Each row has a hidden value. The values are split into ranges, and the band after each row names the range that its value falls in. Each part has its own value, ranges and names.
[16 -46 2 78 -60 269 -98 -44 177 -96 -124 -145 350 -84 191 -60 308 -95 -60 -158 68 -11 73 45 -86 350 86 21 43 -128 44 -280 146 21 170 17 -162 -10 -146 122 60 185 193 -210 -106]
B
[-77 -196 -124 -148 -119 -122 -10 -84 49 79 43 155 -122 63 110 -74 -256 -154 195 235 238 103 55 -303 51 121 -96 0 -116 123 252 126 41 -4 -36 -70 244 155 -295 -43 222 -108 -95 154 -149]
A
[92 105 133 -211 136 234 -169 24 81 -169 -92 159 179 -41 47 121 118 -160 30 -122 70 7 79 95 44 154 14 113 -63 -173 22 -277 62 -72 -8 -35 -121 17 -47 -78 43 109 135 -116 -59]
M
[-118 49 144 -47 121 -66 221 178 -81 115 28 -47 197 -58 113 -45 -1 39 45 73 47 -2 86 58 80 84 26 -5 31 -95 5 95 72 30 -64 91 -44 -170 62 -71 -55 74 -208 -229 -42]
K
[63 108 124 -53 65 37 149 131 -360 8 15 -9 -22 -201 -116 118 -128 -19 -123 -114 112 -102 114 99 -126 -214 66 24 194 63 -220 179 22 -70 -235 117 -19 -170 137 -104 -200 104 -176 -136 129]
P
[6 -72 -90 -89 -46 304 144 -107 -281 -34 -173 -71 357 121 -92 126 -10 -122 -112 1 -162 155 40 -113 40 -185 -89 -47 155 -286 -17 37 113 35 -402 54 113 -112 153 120 37 47 135 -209 235]
B
[-128 -214 40 -215 -49 -107 196 -22 124 3 66 110 -69 137 153 -135 -149 -120 256 254 164 210 72 -239 117 232 -19 71 -212 48 282 79 29 19 -11 -100 90 62 -163 -125 131 -107 -147 104 -200]
P
[86 49 215 -178 168 61 -158 77 196 -127 1 147 194 -37 141 85 57 -87 158 -50 63 3 22 136 74 215 72 96 -91 -24 102 -275 121 -127 77 15 -161 -23 -91 -92 -56 90 27 -172 -144]
K
[166 260 -40 -116 97 -43 -509 -42 -67 -71 206 90 96 100 -140 143 -256 22 201 38 165 -133 -271 95 -135 -65 119 0 -214 172 126 -329 61 -173 -23 284 -236 160 -29 75 -29 -65 131 -267 82]
S
[18 46 195 -126 166 117 -118 53 145 -68 -30 95 184 7 126 74 83 -77 133 -97 70 1 25 135 53 214 80 131 -138 -41 52 -265 110 -118 50 -32 -176 5 -93 -85 -37 93 6 -162 -56]
N
[-41 135 185 -97 225 -153 82 361 -481 -11 -33 57 -70 -220 -35 281 -78 -81 -261 31 176 -102 142 -24 180 -427 -281 94 158 -278 -268 221 -34 23 -177 235 155 -236 187 -194 163 85 -129 0 -310]
M
[48 -29 -23 -168 -58 249 134 -166 -209 -23 -192 39 215 76 -183 126 -86 -147 12 77 -97 193 47 -116 -18 -61 54 -56 118 -21 51 64 97 -7 -350 41 94 4 57 57 -120 25 -72 -150 341]
W
[48 96 35 37 66 -138 10 208 -417 1 -31 -33 -57 -217 -85 170 -174 -76 -161 -19 160 -78 25 13 3 -358 -129 12 273 7 -185 177 8 42 -86 307 114 -196 82 -29 -32 58 -147 -71 -129]
S
[96 73 208 -183 159 146 -111 48 96 -110 -64 122 169 -26 88 70 53 -133 175 -106 16 12 -2 174 60 183 88 112 -79 -54 70 -268 71 -41 30 26 -163 -43 -26 -105 -99 98 -29 -194 -27]
P
[-15 -160 -255 -217 -288 108 73 -126 74 -53 83 43 -72 66 237 -430 -102 -152 166 159 240 171 66 -210 -75 287 -20 -45 -19 -86 298 -12 -129 308 170 23 116 32 -107 39 322 -118 38 18 -210]
D
[-72 160 46 -69 65 34 213 173 -186 -12 -4 18 118 -123 -68 10 7 -35 -138 27 116 42 213 8 30 -2 -18 -21 126 -164 -63 135 18 1 -116 74 -31 -115 127 -55 -2 81 -55 -143 4]
M
[-103 92 29 274 63 210 -227 -53 96 107 -413 -188 351 -57 48 98 325 -95 -65 -147 79 91 -31 126 -35 291 126 63 118 111 -54 -333 193 45 352 191 -166 102 -284 233 -79 189 -150 -246 143]
D
[-155 71 24 62 71 -24 -61 -19 -46 191 143 43 76 -82 97 26 -90 162 -111 -202 217 -169 40 81 -137 -1 60 59 71 210 -223 54 142 -292 -105 -164 38 -26 -288 27 -71 43 -112 -48 38]
W
[-163 110 130 -12 123 -98 191 167 -126 133 -9 -20 176 -32 56 -29 -19 23 31 82 37 74 48 65 146 51 -6 -9 62 -69 -1 80 51 47 -14 145 -12 -152 55 -35 -48 45 -273 -221 -49]
K
[82 154 -9 49 -58 -143 -441 -43 -104 -83 245 -26 -26 108 -121 58 -199 -75 246 79 172 -58 -308 -3 -36 65 90 -4 -342 198 231 -323 14 -102 113 354 -233 217 -10 52 70 -55 71 -210 -164]
W
[81 208 -24 45 -80 -10 -457 -102 -128 -46 158 -58 114 34 -104 42 -54 -126 206 9 71 -167 -325 6 -11 162 53 -57 -315 7 212 -345 -4 14 36 314 -161 193 -17 66 123 41 110 -263 -161]
W
[172 83 130 -256 379 -39 -328 136 -24 113 218 18 -29 158 188 35 -379 200 402 -93 260 -303 -270 352 -314 -196 250 253 -279 274 -56 -288 43 -99 -4 170 -383 -75 -14 -126 -218 -106 -132 -296 305]
D
[23 99 87 -14 49 47 185 169 -339 -14 18 -37 -48 -213 -116 101 -79 -31 -189 -113 181 -99 197 50 -141 -175 42 42 162 14 -223 200 18 -83 -202 74 -48 -134 128 -111 -124 115 -95 -82 93]
M
[-91 -101 -223 -311 -126 72 8 -196 96 -85 35 79 -51 130 57 -145 -79 -80 38 233 319 100 30 -376 -123 181 -50 64 -166 -52 191 22 -34 97 -51 -140 132 165 -291 20 311 -151 127 235 -164]
P
[157 -57 14 211 -440 161 -205 -77 -69 -194 185 -285 226 -43 58 -214 230 -288 206 47 -66 -21 -113 -68 22 523 138 -229 -327 -191 440 -375 -16 162 186 425 -292 164 281 71 250 210 267 -476 -351]
W
[117 63 110 -233 277 239 -135 79 -120 -168 -115 3 130 162 35 144 -37 -111 117 -168 31 19 -137 199 -9 -180 -7 274 -116 -212 -64 -336 4 73 -64 118 -232 -137 125 -73 -33 -9 112 -167 87]
N
[-107 -153 -180 -183 -96 -80 24 -93 90 15 90 64 4 127 123 -127 -176 -50 119 257 244 100 19 -315 -17 123 -79 7 -119 11 231 75 44 31 -41 -64 153 99 -255 32 249 -138 48 118 -174]
S
[140 96 185 -197 212 -91 -287 156 8 -59 272 57 4 124 161 -11 -227 88 324 4 185 -92 -199 259 -83 -31 166 144 -266 138 91 -340 11 -94 140 274 -358 -51 107 -105 -62 -72 -49 -316 -65]
W
[139 -62 138 -55 29 11 4 132 -224 54 30 45 -6 -303 104 131 -117 -72 -57 -124 129 -255 150 52 -106 -132 1 -8 183 57 -158 168 88 -105 -208 43 111 -150 -18 -145 -80 172 -113 -106 -31]
D
[68 -94 57 304 -394 -30 -181 -53 -115 -65 348 -235 26 68 19 -190 -34 -147 282 21 30 39 -143 -4 -22 361 223 -160 -376 181 366 -283 30 -90 181 380 -337 206 223 48 89 89 72 -431 -206]
W
[-133 38 -48 210 -34 204 -70 -60 88 -94 -181 -165 188 8 -26 33 263 -93 -174 -175 188 137 71 -13 -88 249 75 127 0 32 -50 -246 137 -84 219 -4 -205 117 -222 164 28 104 133 -38 -26]
N
[30 143 79 58 -80 -75 -324 3 -30 -56 213 -57 108 61 8 -59 -12 -125 286 65 58 -56 -244 42 95 295 78 -52 -376 -13 303 -354 -9 19 163 324 -243 156 66 1 136 45 46 -319 -275]
K
[128 51 131 -66 36 -21 51 177 -242 67 7 150 20 -284 15 105 -181 -90 -28 -56 74 -94 208 112 3 -131 5 -86 278 71 -94 189 70 -100 -167 129 116 -150 81 -119 -135 144 -210 -203 66]
A
[-95 106 -95 265 52 219 -232 -34 103 53 -370 -193 339 -53 30 75 294 -79 -150 -153 158 72 15 81 -96 231 72 69 149 43 -69 -308 182 41 335 158 -164 101 -295 269 -1 155 15 -187 124]
A
[1 40 -8 43 44 203 -41 15 142 -185 -150 -149 294 -24 30 16 249 -128 -51 -111 94 47 35 23 -58 259 56 102 -20 -154 57 -269 122 36 132 40 -234 -6 -104 89 -1 125 231 -124 -86]
P
[-234 -103 -48 -57 -1 104 251 -93 7 118 -114 -47 198 168 -50 27 11 -67 38 171 67 157 135 -260 29 190 14 31 -178 -67 128 121 144 -70 -254 -185 37 138 -149 8 68 0 -40 7 201]
M
[240 89 206 -271 259 -16 -314 114 -50 29 227 100 -28 76 146 38 -332 98 399 -64 166 -218 -209 337 -210 -111 251 147 -221 252 22 -287 22 -112 -3 227 -331 -63 89 -152 -215 -47 -153 -352 202]
S
[-18 165 74 105 -167 -17 -341 -58 -53 -14 276 1 64 48 -33 -62 7 -98 202 18 100 -43 -139 19 61 352 121 -94 -403 54 258 -326 0 -135 125 228 -235 269 51 3 181 67 56 -311 -206]
N
[-270 -149 -45 -29 30 7 202 -107 17 129 -68 -46 207 241 -45 98 -56 -1 26 204 74 188 65 -294 55 86 -19 56 -186 17 108 119 204 -174 -271 -177 64 137 -212 52 63 -57 -35 41 150]
P
[-168 -168 -47 -82 -40 58 175 -132 16 41 -76 -26 150 196 -62 82 -52 -41 20 221 105 216 100 -305 -16 102 34 34 -142 66 132 95 175 -152 -224 -120 39 157 -170 47 51 -51 -15 41 149]
P
[286 -64 108 -175 97 141 -127 108 85 -203 -40 36 128 -63 114 55 -65 -174 219 -66 62 -35 26 149 -90 65 112 83 -6 -9 137 -239 92 8 37 149 -219 -88 59 -82 -134 90 118 -231 26]
D
[-166 65 100 -12 212 -168 153 199 -51 155 27 -64 211 -25 114 12 -55 77 53 83 83 -58 3 38 94 9 -38 43 9 -75 -13 95 111 12 -64 77 -15 -172 -55 -39 -49 34 -183 -164 -80]
W
[55 33 118 -102 157 130 -221 0 170 -62 -74 13 259 -53 143 113 134 -61 76 -102 96 -135 -41 77 -43 205 60 114 -98 -56 25 -277 149 -76 32 -21 -134 10 -210 -15 -11 124 97 -130 -87]
W
[30 33 127 -98 65 -111 82 202 -61 37 50 136 122 -170 105 28 -113 -34 25 102 81 27 184 42 106 5 -21 -86 186 -4 42 120 94 -72 -35 138 66 -141 45 -75 -35 78 -162 -207 -103]
D
[121 272 83 -113 47 -57 -409 -20 -57 -82 226 107 88 68 -113 62 -161 -60 283 52 74 -86 -261 113 18 123 120 -30 -303 84 220 -343 2 -99 19 287 -236 151 56 -16 -5 -12 33 -307 -71]
K
[-78 -138 -20 -114 -1 53 151 -76 -6 150 -121 39 182 56 82 -22 -114 -147 211 105 -40 57 20 -133 98 135 -35 -19 -25 -47 175 111 111 73 -227 -91 183 -12 -157 -27 -8 21 -156 -72 119]
D
[-178 -123 -7 269 -22 -40 -13 12 122 -66 1 -50 88 21 135 -5 43 -143 -26 -280 94 119 -3 13 156 140 -125 166 19 38 3 -143 165 -165 151 -150 10 -47 -311 73 30 48 124 79 -341]
W
[-102 -32 -91 268 -26 139 -87 -62 106 -44 -173 -225 257 -20 35 32 204 -95 -106 -205 124 26 -20 -8 -89 209 33 104 49 34 -27 -209 190 -44 160 -8 -132 37 -294 194 -26 120 157 -55 -50]
B
[-74 -19 -96 -53 -24 299 232 -97 -316 -31 -212 -133 307 130 -170 105 34 -162 -114 -19 -142 146 18 -136 53 -131 -100 9 69 -335 -23 62 66 111 -408 16 80 -92 143 83 31 50 109 -132 228]
P
[-181 136 -44 258 22 285 -28 -62 20 14 -273 -244 308 17 -51 5 327 -62 -166 -234 98 104 21 95 -92 268 118 112 36 -32 -104 -266 125 19 197 38 -246 65 -167 202 -52 148 32 -171 153]
N
[203 244 81 -431 400 145 -324 110 -106 -153 16 129 13 94 -30 196 -178 -5 154 -78 227 -209 -172 199 -179 -241 46 282 -214 -124 -91 -316 -48 20 -118 122 -272 -50 52 -147 -24 -63 127 -107 142]
M
[-122 -89 -18 -87 -31 112 215 -108 -16 74 -112 -45 226 79 -22 -3 2 -97 82 120 -11 101 55 -182 24 179 30 -14 -66 -65 134 94 120 18 -244 -97 71 34 -111 12 -15 34 -73 -64 138]
K
[-171 -77 -47 -87 23 43 192 -99 -39 76 -134 -26 118 120 -63 32 -61 -132 103 118 47 108 -2 -219 60 113 -41 70 -122 -49 123 104 89 42 -229 -125 109 58 -188 -13 14 -23 -91 69 86]
P
[-110 -27 -161 277 -41 97 -228 -62 94 -53 -215 -45 156 -46 22 113 122 -198 -168 -230 173 92 39 -61 44 112 -138 107 131 26 -33 -196 183 -111 199 -51 56 104 -405 202 122 89 197 80 -163]
A
[-125 123 103 -92 154 -87 146 166 -64 82 -1 11 217 -51 67 -1 -3 34 4 115 68 22 62 26 114 53 -29 -9 60 -130 9 68 65 38 -47 111 -3 -146 16 -35 -8 44 -168 -185 -89]
K
[-113 -40 -23 -139 -41 134 229 -111 -57 49 -101 78 58 97 -138 22 -94 -111 58 123 86 202 166 -182 -22 130 80 13 -67 69 103 136 83 -89 -245 -142 41 130 -88 -32 -51 -17 -123 9 282]
M

Part 2:
[36 -75 108 57 4 -106 -44 -76 -14 275 -60 -141 -275 -272 90 119 66 54 65 -129 162 -345 125 -109 16 -68 -116 -215 53 43 -64 38 118 26 0 -84 -56 -37 -168 -96 131 26 -137 -29 -1]
Z
[-132 170 25 60 -97 220 -107 -72 50 -210 12 139 49 150 -50 176 64 -99 -63 172 55 -57 -53 -70 229 7 46 38 369 83 -147 -77 111 13 172 -52 -13 -107 -63 -42 -169 -34 86 -114 -15]
E
[121 -12 149 50 -54 74 -221 -87 -7 46 8 -117 -139 -382 -13 106 198 -41 -135 -55 286 -250 -45 -295 110 -3 -90 -231 3 42 -279 -40 124 133 191 -241 -55 -162 -171 -63 24 93 16 120 11]
Z
[-117 148 -179 31 -122 81 -20 -113 4 -321 80 54 273 123 -129 -24 43 -170 -139 65 84 239 -24 1 50 81 30 82 -121 -9 -104 -124 189 -70 197 94 199 -93 116 -43 -63 -11 146 9 -26]
L
[-16 180 -5 160 -33 341 -206 -209 246 -82 210 201 93 45 -323 193 104 -107 36 117 79 -125 -134 4 212 -38 54 -72 238 -16 -71 -218 50 117 310 -82 110 -165 -118 5 -39 102 48 102 12]
E
[-113 -23 -129 8 -200 59 -3 -163 4 -139 -108 34 164 0 158 46 -98 -75 -120 36 -27 -10 -45 -3 166 124 39 -13 11 72 -34 47 253 20 148 51 -22 -53 -12 -53 -22 62 61 26 -78]
E
[5 -54 -84 133 -31 -81 -146 -64 196 34 9 43 104 -156 -79 52 116 -37 -8 -37 163 -271 -83 -49 105 55 -3 -72 -137 72 -39 -124 265 131 142 -69 264 -100 -74 -139 119 78 121 227 14]
Y
[3 46 -22 35 203 -33 -82 -102 126 126 29 105 -140 63 -77 93 -3 94 136 -55 -54 -217 13 8 -75 -71 -5 -60 -67 86 -69 6 36 157 -41 -75 2 -26 -9 -116 24 117 -93 42 116]
C
[72 107 12 96 212 58 41 -29 -21 -58 132 39 -154 104 -88 123 102 57 115 -95 29 -2 104 -93 -145 -71 -102 -45 87 86 -235 -37 -10 -24 -91 -17 -45 -36 115 -49 -79 -71 9 -218 124]
V
[104 38 -19 111 188 182 -91 -173 59 -46 -11 43 -35 -24 -176 -63 165 -11 -31 13 124 -132 -100 -162 -111 55 -74 -188 -90 131 -244 -67 91 97 101 -174 92 -97 -4 -148 3 84 33 66 28]
T
[96 32 -101 25 -78 172 -144 9 76 -30 -218 -87 102 19 244 -63 -141 -19 -253 14 33 -38 88 -115 -186 94 80 -57 -202 118 -234 -13 105 105 118 -108 59 -100 15 -198 63 9 68 128 -71]
Y
[-107 165 -96 254 -21 141 86 -128 -13 -280 251 129 15 252 -208 184 89 -75 248 -15 25 243 -13 149 107 -171 -14 131 241 -62 45 -238 -81 -226 42 322 100 -4 224 26 -35 -122 140 -350 210]
V
[105 -23 -101 -78 37 232 -48 -164 -43 -227 -138 42 -27 54 126 -193 -129 38 -173 -39 -71 232 48 -151 -239 86 82 -105 -293 141 -358 62 -49 98 79 -49 -152 -88 226 -87 -103 140 46 15 53]
J
[-39 -144 5 -54 -95 151 -51 -182 120 -193 176 185 -14 -67 -156 0 -43 69 67 -22 -15 46 10 -37 169 58 90 27 104 97 -14 -69 -70 -9 193 111 -215 -82 144 -64 -75 132 77 -52 193]
T
[-33 256 -152 68 11 90 24 -21 -52 -26 -104 36 47 316 100 75 -99 -91 -59 67 -63 187 162 97 -160 -35 24 39 5 7 -120 87 80 -64 -78 103 77 -10 55 -95 -82 -157 -34 -112 -143]
R
[147 -46 -36 95 175 67 -116 -144 76 25 -112 -14 -95 -139 17 -51 114 47 -68 -83 99 -236 -58 -206 -182 66 -67 -266 -227 163 -359 -27 174 209 57 -258 93 -106 -15 -130 45 139 37 155 27]
J
[-122 -7 -135 -8 -16 83 38 -175 32 -272 40 216 153 162 -119 -21 18 -43 1 73 -49 78 -63 20 149 130 21 64 106 138 -48 13 160 -40 69 103 -15 -49 117 -102 -152 8 119 -62 8]
T
[198 51 -118 47 105 138 -288 -186 179 -75 80 265 -26 -19 -197 46 94 23 -89 27 -18 125 29 -17 -186 79 90 -145 -164 81 -445 72 32 195 45 -126 -38 -153 110 -191 -177 30 120 300 27]
J
[112 -34 39 -20 111 -223 -27 81 -77 178 -96 -224 -137 -231 110 -37 114 26 -96 -166 229 -190 137 -232 -174 11 -147 -124 -300 89 -171 84 182 41 -80 -137 79 -40 -48 -178 108 -18 -57 44 -19]
L
[41 214 -2 101 -49 -165 -126 109 -167 241 -309 -270 9 -104 286 125 109 -176 -244 34 256 -174 -6 -146 -9 -36 -121 -85 -188 -13 -93 194 323 58 -74 -138 202 -27 -259 -184 88 -128 -72 116 -260]
E
[156 134 -88 1 -4 159 -150 55 64 -28 -97 -127 261 -35 196 54 -59 -85 -340 -23 68 -129 -17 -228 -86 146 -34 -47 -219 103 -267 33 270 209 120 -251 77 -147 -105 -116 19 25 64 216 -169]
V
[-128 249 -139 67 -108 121 47 35 102 28 40 72 81 357 55 165 -216 -96 90 8 -87 31 293 234 38 -150 68 137 264 -56 112 -115 24 -114 -7 239 162 -50 -18 5 9 -185 -57 -178 -158]
C
[-125 65 24 15 -295 -40 41 28 -106 35 -52 -194 19 -105 280 198 -110 -108 -65 -73 114 -97 139 -38 248 -76 -43 32 165 -58 96 -11 173 -94 97 123 -32 -44 -134 56 80 -59 -54 -167 -104]
Z
[39 3 10 -67 -64 84 -108 -11 29 -15 -125 -161 82 -175 162 -85 -63 -57 -214 -82 148 -190 -37 -258 45 32 -3 -88 -281 74 -111 -65 152 191 207 -176 79 -134 -92 -21 107 206 -17 146 -50]
Z
[-76 22 -83 53 -3 124 -97 -77 73 -203 -117 32 142 91 68 -65 -40 -47 -52 17 31 -124 -225 -96 143 -17 64 64 -159 117 6 -150 86 148 158 -26 150 -73 48 -90 64 190 109 50 114]
C
[-78 293 -46 15 -50 -2 -72 153 20 239 -261 -185 46 210 276 103 -176 -92 -185 99 40 -137 205 5 -171 -55 41 44 -83 -2 0 63 160 40 8 -76 179 -7 -185 -162 106 -97 -171 0 -203]
Y
[-119 240 -134 101 -24 66 12 39 52 169 -213 24 101 367 110 46 -141 -139 22 118 -15 -84 85 189 56 -112 43 114 99 10 249 43 106 -60 -75 164 268 16 -126 -170 71 -155 -107 -60 -246]
E
[195 65 -196 106 173 315 -17 -244 213 -39 181 167 145 89 -215 10 -36 6 4 -88 -95 -8 68 15 -211 121 -39 -194 -75 79 -267 -80 117 122 102 -79 67 -144 58 -27 -21 53 31 142 -100]
T
[69 164 -7 -46 -84 277 -212 -114 14 -25 -112 -58 163 -51 91 43 -69 -109 -330 120 48 -13 -124 -192 22 114 48 -79 -163 39 -178 107 129 199 248 -221 -104 -122 -141 -97 -38 157 -51 210 -121]
R
[145 102 -12 24 161 -145 -103 -44 -115 184 -165 -64 -237 -81 171 141 93 53 -134 -36 33 -40 166 -131 -337 51 -97 -225 -167 90 -469 301 198 112 -185 -218 -126 -20 -38 -191 -105 -85 -89 67 -74]
E
[-126 89 76 149 -40 -139 -127 -42 -78 109 -126 29 -135 -2 81 292 163 -56 77 115 112 -224 -177 10 315 -111 -51 48 259 42 107 156 152 -6 -85 30 -43 41 -164 -206 -32 -79 -18 -80 48]
J
[-113 68 -101 69 -262 -2 -28 41 42 119 -88 -55 75 167 259 209 -249 -35 5 39 -72 29 170 231 106 -73 99 213 166 -35 282 69 24 -168 -19 291 -47 53 -19 -227 113 -185 -39 -123 -24]
L
[37 -175 86 -49 -16 152 -50 -22 113 -53 -11 47 -54 -108 36 -75 -59 78 32 -81 75 -227 -37 -190 202 3 39 8 57 183 53 -76 -54 89 127 -6 -115 -93 24 -91 34 153 44 -42 118]
Y
[-1 146 -104 63 45 234 -16 -145 -47 -100 -222 -79 173 98 72 -124 8 -145 -217 83 85 -70 -153 -165 -49 98 -50 -129 -184 104 -149 -13 230 100 158 -158 183 -82 -79 -80 31 105 -6 63 -172]
R
[35 118 -111 52 3 19 -83 11 93 177 -71 -45 117 101 79 67 -118 -45 -60 -2 -1 -73 54 69 -57 -18 21 57 -162 8 113 67 98 44 -8 45 108 -13 -66 -204 119 -32 -73 109 -89]
V
[-53 97 87 -30 160 24 -50 230 117 -3 3 135 -180 275 -105 -87 -5 21 215 -39 119 -149 159 -32 125 -289 71 218 155 119 152 -184 -240 -13 -119 151 198 -72 77 -123 -23 -81 8 -205 91]
C
[122 -13 -140 -59 -27 59 38 38 -28 -23 -123 -37 74 69 354 13 -247 24 -112 -172 -119 14 189 -46 -74 33 -3 16 -101 115 -144 127 102 69 -118 62 -105 -71 80 -58 -23 -55 25 -18 -131]
C
[-107 126 -44 -7 -193 272 -23 -209 -75 -113 -97 -1 281 38 94 107 -70 -188 -211 159 2 -51 -248 -80 371 135 -23 5 156 40 107 133 255 45 229 -26 -122 -63 -197 -21 -63 99 -39 21 -208]
R
[63 96 -42 -215 104 99 9 75 -58 -200 -132 -43 109 55 113 -230 -53 -54 -304 -48 78 52 112 -345 -157 135 -14 -46 -316 182 -369 51 164 169 66 -215 49 -156 66 5 -151 103 18 46 -159]
R
[64 -1 -36 110 -53 111 -100 -85 80 -220 223 141 69 -65 -161 154 140 -33 21 -45 100 42 -21 -62 163 28 -21 17 162 56 -172 -103 72 -18 98 59 -28 -127 95 -64 -104 -63 209 -20 96]
V
[106 155 14 11 296 316 -130 -41 144 -162 -17 95 -49 164 -206 -196 84 8 -70 30 102 -66 -40 -264 -238 -23 38 -112 -205 173 -356 -205 -77 215 155 -264 183 -160 92 -67 -63 179 33 41 84]
R
[42 97 -7 82 22 190 -217 -126 82 -172 27 129 -77 34 -6 194 64 32 -79 64 -16 -47 4 -96 -57 28 45 -92 164 110 -436 -48 55 128 104 -170 -127 -125 37 -117 -153 7 116 16 121]
C
[-273 -8 -92 81 -259 -265 80 -60 -17 178 -158 -95 -76 39 306 237 -189 21 84 10 -66 -104 196 219 42 -30 52 48 94 -32 185 83 221 -142 -5 218 -17 112 -52 -117 146 -65 -112 -165 30]
R
[109 -136 80 41 0 -42 -132 -140 -74 82 -149 -121 -94 -377 118 33 163 9 -143 -52 201 -278 -174 -286 94 113 -117 -229 -146 135 -188 146 238 149 84 -221 -118 -66 -138 -165 49 139 10 149 10]
R
[121 10 -33 54 234 141 -33 -127 -31 -126 -84 -29 48 -29 -8 -102 114 3 -104 -50 80 -129 -230 -281 -84 93 -106 -135 -269 186 -240 8 146 184 56 -221 33 -72 41 -106 -1 181 52 57 62]
T
[-61 172 26 158 34 -131 -23 -24 -159 96 -87 -147 -79 -26 -20 129 230 -124 -17 50 246 -97 -33 -65 25 -68 -157 -54 19 -13 -23 53 200 -111 -45 -8 156 18 -123 -173 52 -136 -45 -104 -47]
V
[163 -28 -42 107 20 145 -40 -153 -59 -97 19 -38 49 -159 42 68 96 -30 -100 -88 90 -36 -93 -178 21 100 -119 -151 -41 94 -238 48 163 50 58 -77 -95 -94 12 -76 -22 17 97 25 -17]
T
[66 -58 15 -101 153 -84 96 16 -126 -68 7 -21 -162 9 115 -11 -20 119 15 -159 -22 63 150 -165 -136 17 -80 13 -93 158 -190 158 2 -21 -167 21 -233 2 183 -104 -105 -19 -20 -202 121]
L
[-8 134 -171 98 -119 -160 10 -27 -56 229 -151 -176 98 0 307 236 -120 -65 -147 -30 -28 -55 193 100 -163 82 -72 -69 -108 -36 -79 202 362 -30 -72 17 43 27 -130 -149 101 -156 -92 57 -213]
T
[43 57 -93 -24 -65 -148 62 75 -126 82 -155 -168 -7 -45 262 -16 -75 -58 -139 -126 95 55 257 -77 -154 15 -61 -53 -227 21 -145 128 200 -40 -92 52 78 -36 11 -62 32 -111 -36 -28 -182]
R
[-154 -25 99 -113 65 -38 152 104 -68 -111 25 51 -178 207 64 21 -68 96 168 -52 -17 -38 145 -72 147 -107 -9 218 274 167 132 18 -113 -147 -123 178 -181 37 141 -94 -100 -66 -38 -431 177]
L
[-132 -8 140 106 -6 -225 -85 -21 -54 55 -3 -5 -301 -128 -51 151 205 21 189 -15 213 -154 -58 -62 194 -194 -26 11 72 13 58 -30 -4 -38 -14 72 15 24 -8 -110 32 33 -11 -154 249]
J
[-54 143 65 106 -103 202 -271 -159 93 -84 44 89 17 -68 -142 209 155 -109 -88 163 147 -157 -174 -89 252 -15 31 -64 224 15 -138 -84 105 106 258 -145 -4 -133 -165 -100 -66 67 54 98 32]
Z
[142 69 -16 10 214 283 -121 8 177 -83 -51 44 1 91 -5 -91 -15 34 -87 -64 44 -278 45 -233 -145 10 -8 -123 -39 211 -345 -190 45 236 94 -270 138 -190 -11 -75 -9 96 59 71 -24]
C
[22 164 -110 -28 176 188 48 -132 -81 -193 -111 -79 111 112 3 -206 3 -100 -170 -49 61 14 -63 -227 -178 46 -82 -143 -342 97 -282 -86 162 139 119 -177 187 -114 44 45 -7 180 -26 11 -96]
C
[103 -2 -117 78 136 -134 -27 -39 68 178 -33 117 -144 75 85 144 -42 108 105 -95 -104 -41 193 102 -200 -6 -9 -57 -47 94 -157 191 94 44 -231 56 -59 12 74 -195 -41 -114 -23 22 -2]
R
